In the rows, 128 means zero.
Each row has two labels, one from each of two sets.
[122  99 142 139 130  82 130 153 157 113 171 116  73 151 133 108 121 118
  97 108 163 117 136 109 158 128 136 130 104  80 180 135 162 123 147 144
 121 106 122 109 143 112 156  92 132 138 161 172 102 138 124 114 122  85
 119 132 143 111 108 117 133 127 103 139 146] | K & cl
[121 146 128 116  85 162 106  89 113  61 163 163 160 126 128 162 125 138
 152 154  99 133  99 185  69 120 131  97 122 107 150  87 106  88 108 125
 145 103 139 119 126 110  73 164 115 110 121 108 107  81 129 212 108 107
 161 156 118 121 120 113 164 139 136 127 103] | U & rf
[137  76  99 148 129  95  88 143 158 129 174 139  44 108 139 157 140 104
 153 165 115 138 114 117 168 138 123 112 113  85 194 127 187 117 146 135
 126 108 131 107 141 130 178 116 129 137 218 178  95  62 120 104 106  63
 118  84 154 157  86 142 144 142 105 138  85] | K & cl
[ 76 132 149 117 122 136 155 104 131  97 149 136 111 134 142 168 106 111
 167 168 106 136 103 161  98 128 130 109 128  82 179  95 125 103 110 149
 121 111 133 128 125 121 108 130 132 123 136 147  95 105 127 161 109  78
 150 146 146 127 130 108 171 141 124 115 105] | K & rf
[135 111 139 138 131  83 118 137 134 117 176 143  71 130 164 131 123 113
 154 191 114 135  89 131 135 135 120 124 134  51 204  72 174 126 130 132
 113 100 122 119 112 130 157 122 107 135 200 166 107 106 149 114 122  97
 114 154 142 133  94 138 143 133 100 143  59] | K & cl
[128 117 141 154 114  81 129 129 140 129 175 135 114 122 163 137 127 153
 119 130  77 148  42 128 117 131 103 128 144  96 100 137 160 118  98 118
 126  96 136 111 134 131 156 119 133  94 216 146  78 128 160 149 146  97
  98 119 153 133 120 129 169 181  82 137  46] | K & cl
[120 137 186 137 149 125 127 143 131  66 131 102 105 145 171 121 108  99
 120 129 100 115  99 157 103 131 138 124 118  72 146 129 118 105 121 142
 115 113 112 131 138  43 143 137 108 115 117 166 112 167 140 139 114 105
 144 168 157  96 104 114 144 152 110 121 117] | K & cl
[122 141 149 160 125 141 109  95 152  99 117 143  92 162 142 146 134  90
 153 172  96 111 104 168 111 132 141 119 155  86 188 101  96  82 111 155
 121 119 127 116 125 132 135 136 126 102 122 142 127 193 145 152 100 112
 165 147 159 130  71 135 159 135  92 118 114] | K & rf
[ 63 151 153 124 119 153 125 111 132  74 136 125 119 148 126 146 125 128
 133  84 123 108 134 158 117 135 126 113 143  48 137 143  84 126 117 144
 129 107 120  96 129 147 133 137 123 123 116 146 101 170 136 148 122 144
 151 142 147  95  93  99 161 142 161 100 111] | K & rf
[115 150 155 120 138 135 110  98 120 122 113 126  75 152 133 170 129  87
 183 167 111 129 104 131 103 126 143 132 151  76 180 122  80  82 108 148
 116 123 124 142 132 132 134 127 130 121 113 155 119 184 124 114 101 109
 150 140 174 116  86 125 174 134  92 118 108] | K & rf
[128 116 167 128 153 110 118 162 142  40 158 132  95 129 168  99 104 138
 132 130  77 106  66 164 106 112 134 117 166  45 171 177 174 137 127 130
 134  90 122  89 135 128 161 129 106 121 152 167 116 144 151 146 122  97
 106 169 152 131 121 120 102 149 137 126  78] | K & cl
[127 119 127 112 141 110 135 143 132 100 160 142 135 151 144  94 112 143
  99 102 106 147 106 137 125 137 111 160 124  54 131 135 159 149 133 133
 140 110 124 106 139  99 118 119 120 122 153 137 145 121 132 142 143 123
 134 131 135 117  88 120 130 146 125 131  98] | K & cl
[122 122 170 127 158  99 144 165 150  88 163 135  84 142 158  80 107 135
 115 135 108 125  80 122 122 125 131 136 154  11 188 150 169 137 118 137
 115  91 117 118 127 119 146 113  96 137 180 161 149 157 142 117 132 102
 108 140 154 111  86 113 103 150 117 136 109] | K & cl
[114 155 177 111 149 113 118  96 129 133  98 141 110 161 147 148 137 103
 130 175  52 132  47 141  91 125 143 135 152 119 151 112  98  95 105 129
 111 115 130 147 117 128 154 118 125 116 110 127 121 240 147 149 125 124
 117 169 154 130  91 109 169 174  51 107 104] | K & rf
[122 136 171 129 160  97 114 125 150 101 136 117  38 136 170 166 128 112
 140 177  71 126  81 140 144 118 133 127 144  74 183 110 137 117 122 135
 107 105 139 130 143 133 167 125 105 142 149 192  96 149 131 149 109  98
 111 151 163 128 106 134 135 185  94 124  80] | K & cl
[123 121 121 125 148 125 111 126 145 119 142 127  79 122 140 160 129  89
 144 171 117 138 116 127 150 136 128 127 131  87 184 117 125 113 131 141
  95 107 128 128 141 128 136 132 126 125 175 162 107 128 102 101 115 110
 134 134 154 120 113 103 150 138  90 131 107] | K & cl
[133 125 133 131 159 107 121 104 135 152 139 139 124 145 163 132 128 130
 146 152  87 127  71 133 102 113 119 121 161  67 123 125 113 154 131 134
 107 106 112 113 123 141 161 134 109 129 165 112 120 175 153 121 127 123
 121 107 159 126 105 118 144 159 111 124  64] | K & cl
[144 115 135 136 108 111 120 129 143 160 161 151 156 129 141 125 142 164
  92  90 109 146  74 128 102  77 128 122 136 109 100 103 134  79  80 111
 137 139 130  93 127 110 112 123 114  95 172 103  90 144 146 159 155 112
 101 108 140 124 158 115 151 165 100 157  90] | U & cl
[152 121 111 127  93 108 118 111 123 118 174 144 159 140 141 135 123 166
 125 125  91 150  92 150  88 109 118 117 121  97  99  85 154 136 115 102
 133 104 124 100 125 112  91 169 116 120 202 109 102  69 135 176 143 109
 104  98 113 124 162 122 155 173 123 135  67] | U & cl
[146 108  95 135  88 101 121 110 127 163 176 175 151 146 137 133 119 167
 117 165 107 167  57 137  92 188  93 135 120 105 140   8 151 125 118  95
 108 118 144 120 119  83  93 116 118 132 216  72 134  93 118 161 130  77
 103 101 122 134 154 133 145 171  60 162  90] | U & cl
[140 100 107 128  86  96  90 112 144 205 192 153 167 175 138 138 138 180
 114  95  82 150  60 146  87 143 102 131 148  94  76  98 134 138 131  98
 128 108 119  98 121 119 133 126 102  92 213 123  71 131 147 190 149  90
 105  66 128 132 156 114 187 175  98 144  61] | U & cl
[118 140 153 113 152 132 128 129 129  93 127 127 101 120 139 140 116  95
 139 180  99 151 104 152 115 129 130 121 137  80 195 129 128  99 115 144
 152 113 129 131 150 125 132 124 136 130 103 165 106 158 130 141 107 127
 131 162 156 118 114 119 159 124 140  17 111] | K & rf
[125 124 129 118 181 122 100 124 138 128 115 115  75 113 150 124 119 119
 169 216  94 131 108 125 136 141 105 133 130  73 165 107 136 155 124 142
 104 118 130 121 156 141 157 132 128 137 174 154 139 138 134 107 105 128
 125 135 147 145  88 130 131 119  90 133 105] | K & cl
[141 137 113 125  79 145 129  87 121 107 129 165 179 160 132 137 131 150
 151 149  92 121  74 172  53 125 140 110 137 100  91 114  90 109  96 122
 139 106 138 107 126 125  75 159 136 105 143  67 125 137 132 193 153 126
 143 134 133 157 113  98 193 143 109 107  87] | U & rf
[122 150 168 114 132 142 124 115 130  74 139 125 115 138 153 158 121  99
 145 139  89 145  95 168  95 135 145 128 121  83 195  99 115  92 121 127
 127 120 131 141 129 107 121 144 128 100 107 168  98 121 126 185 107 110
 144 165 153 100  99 112 157 145 137 118 107] | K & rf
[132 111 100 150 156 114 132 124 102 113 145 130  84 118 151 132 127 142
 138 139 109 123 106 126 125 126 103 106 137  73 118 127 156 158 126 124
 123  96 136  91 141 141 154 149 105 147 208 134 137 130 138 119 141 124
 129 105 155 111  94 124 139 155 117 145  79] | K & cl
[135 134 152 121 127 150  97 106 143  82 157 149 108 152 138 135 116 143
 153 135  96 113  94 180  89 121  95 119 171  37 169 114  89 114 115 153
 126 108 108  93 124 142 130 152 116 121 132 137 134 191 142 178 109 100
 162 130 163 121  87 145 164 107 137 124 115] | K & rf
[117 117 146 142 176 100 126 142 138  96 129 116  81 114 154 123 118 139
 124 147 115 125 118 129 128 125 122 132 144  47 156 150 126 160 121 146
 117  95 129 103 137 136 168 125 106 131 174 170 133 149 116 107  82 118
 122 129 159 101 102 116 162 150 114 120  95] | K & cl
[116 126 128 149 121 104  87 124 155 140 142 110  73 130 175 153 143 129
 133 139 104 119 100 109 137 122 114 140 150  98 121 111 118 146 126  99
 113 110 130 126 141 136 173 120 115 139 202 154 116 144 136  97 126 110
 125  92 144 111 106 134 127 168 101 146 139] | K & cl
[128 110 136 131 165  89 158 159 145 119 152 125  99 112 163 119 134 110
 120 163 119 138 112  92 145 130 128 130 125  86 168 131 173 151 134 128
 112 104 112 153 142 124 145 117 117 133 181 158 129 120 125 103 135 124
 104 134 140 107 106 113 127 150  98 140 117] | K & cl
[149 156 120 123  41 176 102  65 111  83 147 176 161 162 108 184 134 138
 138 132  93 112  91 187  64 125 143 118 148 127 109  97  55  68  99 118
 155 105 168  92 116 115  61 150 144 110 115  89 111 119 126 187 102  93
 157 140 132 147  93 112 218 142 118 123 101] | U & rf
[130 141 141 120 138 146 121 116 126  85  98 136 103 121 139 134 134 124
 151 170  99  96 104 156 108 153 119  85 141  83 140 137  93 125 123 132
 134 117 136 116 129 142 120 144 122 124 116 110 151 177 135 138 113 137
 143 161 163 130 104 123 153 124 119 122 106] | K & rf
[116 126 155 118 140  83 134 107 145 119 152 138  78 119 145 136 119  98
 116 165  99 149  83 116 126  93 122 134 121  69 223 115 164 100 121 138
  92  97 122 141 121 111 125 106 113 125 169 178  91 133 131 138 132  92
 106 138 171 118  96 127 145 157   4 147 103] | K & cl
[122 126 148 129 154  75 128 135 138  88 135  97  87 121 167 145 121 121
 115 162  73 135  74 126 129 143 127 119 137 104 153 133 165 134 118 118
 131  98 142 123 128 124 159 113 112 114 178 165 104 125 132 119 127  95
 108 139 140 136 118 139 141 171  88 129  73] | K & cl
[130 170 154 119 135 145 137  96 122 129  94 132 114 136 145 162 144  75
 147 213  83 122  67 148  90 134 146 130 137 135 174 114  82  96 112 135
 143 111 140 153 135 130  80 132 151 157  89 133 128 180 158 152 119 116
 142 167 147 135 107 125 194 142  74 122  97] | K & rf
[125 139 133 124 144 142 115  93 124 148 111 148 111 178 141 142 145 106
 148 174 122 123  79 136  99 139 146 138 124  81 168 121  80 101 110 140
 111 115 131 126 121 162 146 118 130 119 130 109 127 224 150 121 123 103
 119 132 155 122  89 121 181 154  57 139 123] | K & rf
[127 133 172 130 138  96 109 115 148  99 131 137  93 141 150 151 140 104
 146 164  64 139  52 154  87 123 127 113 127  75 203 131 177  91 122 133
 124  79 104 117 117 140 149 121 110  96 158 163  82 145 159 170 124  86
 114 147 148 141 108 123 161 158 102 123  57] | K & cl
[110 156 165 117 205 137 128 114 133 110 107 121  79 122 118 115  97 101
 176 186 109 125 115 142 107 129 122 134 147  84 204 116 133 129 125 153
  93 126 125 141 139 136 147 135 132 141  84 164 141 164 133 108 109 134
 142 175 156 107 103 153  93 135 130 109 155] | K & rf
[141 127 118 127 124 120 115 124 118 100 184 136 157 137 146 139 124 180
 130 122  97 132  88 155  97 122 103 125 119  91  97  90 132 150 104 109
 141 109 141 100 131 102  45 156 102 123 191 112 110  81 135 171 120  95
 113 113 116 110 137 106 129 174 142  71  78] | U & cl
[126 102 151 145 181  87 118 144 151 123 172 131 104 155 155 119 119 134
  89 106 102 144  83 130 104 136 136 132 143  70 176 100 141 124 117 117
 120 104 117 111 131 122 117 107 111 114 183 162  93 165 149 114 132  91
 119 115 150 107 114 136 133 166  83 149  97] | K & cl

Each row has two labels, one from each of two sets.
[127 177 170 122 135 139 146 123 131 123 132 119  57 171 117 153 118 146
 115 123 132 129 125 121 134 126 141 142  99 129 136 139 128 121 116 136
 112 138 141 131 131 132 131 116 128 145 123 136 132 117 140 134 132 119
 122 143 134 131  78 141 133 152 169 116  84] | S & <31>
[137 193 174  42 143 129 178 156 163 162 102 131  42 173 119 163 148 101
 131 101 105 106 100 128 100 108 148 107 113 141 158 163 116 104 112 192
 149 173 150 180 148 131 118 104 147 169 112  88 114 118 141 166 138 110
 122 176  73 145  14 166 117 187 187  36  89] | L & <24>
[128  88 102 124 123 122 135 145 149 167 125 141 173 104 135 126 139 113
 134 121 103 129 132 142 123 109 120  99 147 119 137 117 106  80 138 152
 138 134 126 159 149 122 133 124 134 115 122  91 142 133 142 127 124 132
 130 144  88 132 133 129 113 119  99 153 164] | R & <32>
[190 164 119  94 152 137 180 124 174 215 113 118  73 158 132 151 119 115
 106  99 110 105 117 143 129 133 140 112 128 136 171 124 125 127  92 183
 126 155 142 191 142 126 125  84 116 158 117 116 132 168 119 158 140 123
 112 192 108 132  24 144 147 147 167  39  64] | S & <32>
[136 101  63 126 133 128 141 150 157 203 117 139 176 108 126 122 153  90
 124 105 116 127 122 125 115 112 113  99 140 127 140 121 109 121 134 156
 161 150 151 181 136 121 123 100 136 116 121 100 131 162 115 142  98 131
 124 149  79 116 109 136 117 125 100 115 163] | R & <32>
